Below is a small trained network, with its code and all its weights. Each question gives an input and a class and asks what happens when units are switched off, that is, made to give their printed mean instead of their output.

import numpy as np


def w(rows, s, z=0):
    codes = np.array(rows[::2]) - 128.0
    scale = np.full(codes.shape[1], s)
    scale[-1] = z or s
    return codes * scale


def norm(h):
    return h / np.sqrt((h * h).mean(-1, keepdims=True) + 1e-5)


def f(y):
    return y / 2 * (1 + np.tanh(0.7978845608 * (y + 0.044715 * y**3)))


def log_softmax(a):
    a = a - a.max(-1, keepdims=True)
    return a - np.log(np.exp(a).sum(-1, keepdims=True))


def net(x, mask):
    res = np.array(x, float).reshape(1, 6) / 4 @ E
    u = 0
    for l in range(2):
        y = f(norm(res) @ A[l][:, :-1].T + A[l][:, -1])
        res = res + np.where(mask[u : u + 7], y, B[l][:, -1]) @ B[l][:, :-1]
        u += 7
    return log_softmax(norm(res)[-1] @ U[:, :-1].T + U[:, -1])


A, B = {}, {}
E = w([
[124,146,157,32,88,47,87],'x0',
[151,176,53,167,36,106,178],'x1',
[148,145,150,148,145,107,136],'x2',
[237,27,163,96,97,162,161],'x3',
[128,129,126,130,130,127,133],'x4',
[178,225,105,4,194,219,218],'x5',
],0.003)
A[0] = w([
[111,89,88,229,178,216,133,6],'0.n0',
[99,49,137,98,238,119,71,83],'0.n1',
[253,54,130,127,94,131,107,10],'0.n2',
[166,144,54,159,46,83,166,70],'0.n3',
[68,205,83,162,158,109,65,2],'0.n4',
[89,55,148,190,89,88,98,38],'0.n5',
[129,124,133,54,102,54,65,13],'0.n6',
],0.0072,0.0013)
B[0] = w([
[175,148,172,70,73,23,141,213],'0.n0',
[133,166,141,191,39,207,131,206],'0.n1',
[4,103,128,125,153,103,162,236],'0.n2',
[137,154,180,160,85,211,105,215],'0.n3',
[58,41,148,112,143,141,181,215],'0.n4',
[154,137,79,87,199,150,88,255],'0.n5',
[180,137,165,127,94,61,156,188],'0.n6',
],0.011,0.0037)
A[1] = w([
[130,141,128,121,102,156,211,184],'1.n0',
[41,56,97,145,163,102,222,82],'1.n1',
[123,165,100,209,67,178,134,8],'1.n2',
[166,75,49,190,184,95,36,55],'1.n3',
[198,156,168,156,109,1,160,77],'1.n4',
[213,169,18,55,241,175,127,34],'1.n5',
[158,111,97,165,104,115,161,93],'1.n6',
],0.0081,0.0013)
B[1] = w([
[127,123,116,161,162,82,48,202],'1.n0',
[60,68,140,144,177,116,175,254],'1.n1',
[168,136,178,141,125,186,99,164],'1.n2',
[150,192,40,111,208,137,111,177],'1.n3',
[190,136,88,67,75,89,197,195],'1.n4',
[163,167,1,131,200,127,51,180],'1.n5',
[83,131,186,11,145,125,96,117],'1.n6',
],0.0093,0.0058)
U = w([
[1,34,167,146,174,102,175,205],'0',
[183,184,21,108,205,129,43,120],'1',
[204,140,152,57,29,38,189,182],'2',
[154,161,230,199,57,249,59,1],'3',
],0.006,0.00067)

Each question gives the input, the list of numbers given to net, and the class t.
The units are the neurons (one row each of A and B). Each row of codes is followed by its name. A weight is (code - 128) times the scale printed after its matrix; where a second scale follows, it is the last column's (A, B and U).
mask holds one flag per neuron, layer by layer. A switched-off neuron (its flag False) gives its mean, the last column of its row in B, instead of its output. The means were averaged over made-up inputs and are rounded, as every weight is.
A unit's drop is (log p(t) with every unit on - log p(t) with that unit switched off) / (log p(t) with every unit on - log p(t) with every unit switched off).
The circuit of an input: a set's keep is (log p(t) with only the set's units on - log p(t) with every unit switched off) / (log p(t) with every unit on - log p(t) with every unit switched off). Starting from the 12 units with the biggest drops (on a tie, the unit counted first), units are removed one at a time, each time the one whose removal leaves the highest keep (on an exact tie, the one counted first), for as long as the keep stays at least 0.8.
circuit, biggest first: the units of the circuit, biggest drop first
top k neurons: the k neurons with the biggest drops, biggest first
top k neurons in layer l: the k neurons of layer l with the biggest drops, biggest first
input [4,5,2,8,6,-2], class 0: circuit, biggest first -> 0.n2
input [5,4,4,3,7,-6], class 1: top 3 neurons -> 0.n5; 0.n0; 0.n1
input [3,1,8,6,5,-7], class 1: top 3 neurons -> 0.n5; 0.n4; 1.n3
input [4,-1,-1,-2,-7,-2], class 2: top 2 neurons -> 0.n6; 0.n2
input [7,8,8,-6,-6,-4], class 3: top 3 neurons in layer 0 -> 0.n3; 0.n0; 0.n2
input [5,3,-7,-6,-4,4], class 0: top 3 neurons -> 0.n4; 0.n0; 0.n5
input [7,-6,0,-3,7,-4], class 2: top 3 neurons -> 0.n6; 0.n3; 1.n4
input [-6,-3,-5,4,2,-8], class 1: top 3 neurons -> 0.n5; 0.n4; 0.n6
input [4,-5,3,-2,5,-1], class 3: top 3 neurons -> 0.n1; 0.n0; 1.n2
input [-4,-6,-1,0,3,-5], class 3: top 2 neurons -> 0.n1; 0.n6
input [4,-5,-7,3,2,-6], class 1: top 2 neurons -> 0.n5; 0.n3
input [-6,7,-6,0,7,-6], class 3: top 2 neurons -> 0.n3; 0.n6
input [5,-5,6,-3,3,-7], class 1: circuit, biggest first -> 0.n5; 1.n3
input [8,2,-3,-3,-7,-5], class 2: circuit, biggest first -> 0.n6
input [5,6,2,2,-7,-8], class 1: top 4 neurons -> 0.n5; 0.n1; 0.n0; 1.n3
input [2,2,-6,-6,4,4], class 0: top 2 neurons -> 0.n4; 0.n5
input [8,-8,5,1,8,6], class 2: circuit, biggest first -> 0.n5; 0.n6; 1.n4
input [4,-2,1,3,-7,-5], class 1: top 2 neurons -> 0.n5; 0.n4
input [-6,2,6,-3,-5,5], class 2: circuit, biggest first -> 0.n0; 1.n4
input [-6,1,0,0,1,-2], class 2: circuit, biggest first -> 0.n0
input [-6,-6,6,3,0,-8], class 1: top 2 neurons in layer 0 -> 0.n5; 0.n6
input [3,6,0,-5,-7,-2], class 3: top 2 neurons in layer 0 -> 0.n3; 0.n2
input [4,7,5,7,-2,0], class 0: top 2 neurons in layer 0 -> 0.n2; 0.n1
input [3,-8,2,6,0,0], class 3: top 2 neurons in layer 0 -> 0.n1; 0.n4
input [-2,-3,6,2,-7,-3], class 1: top 4 neurons in layer 0 -> 0.n5; 0.n4; 0.n3; 0.n6
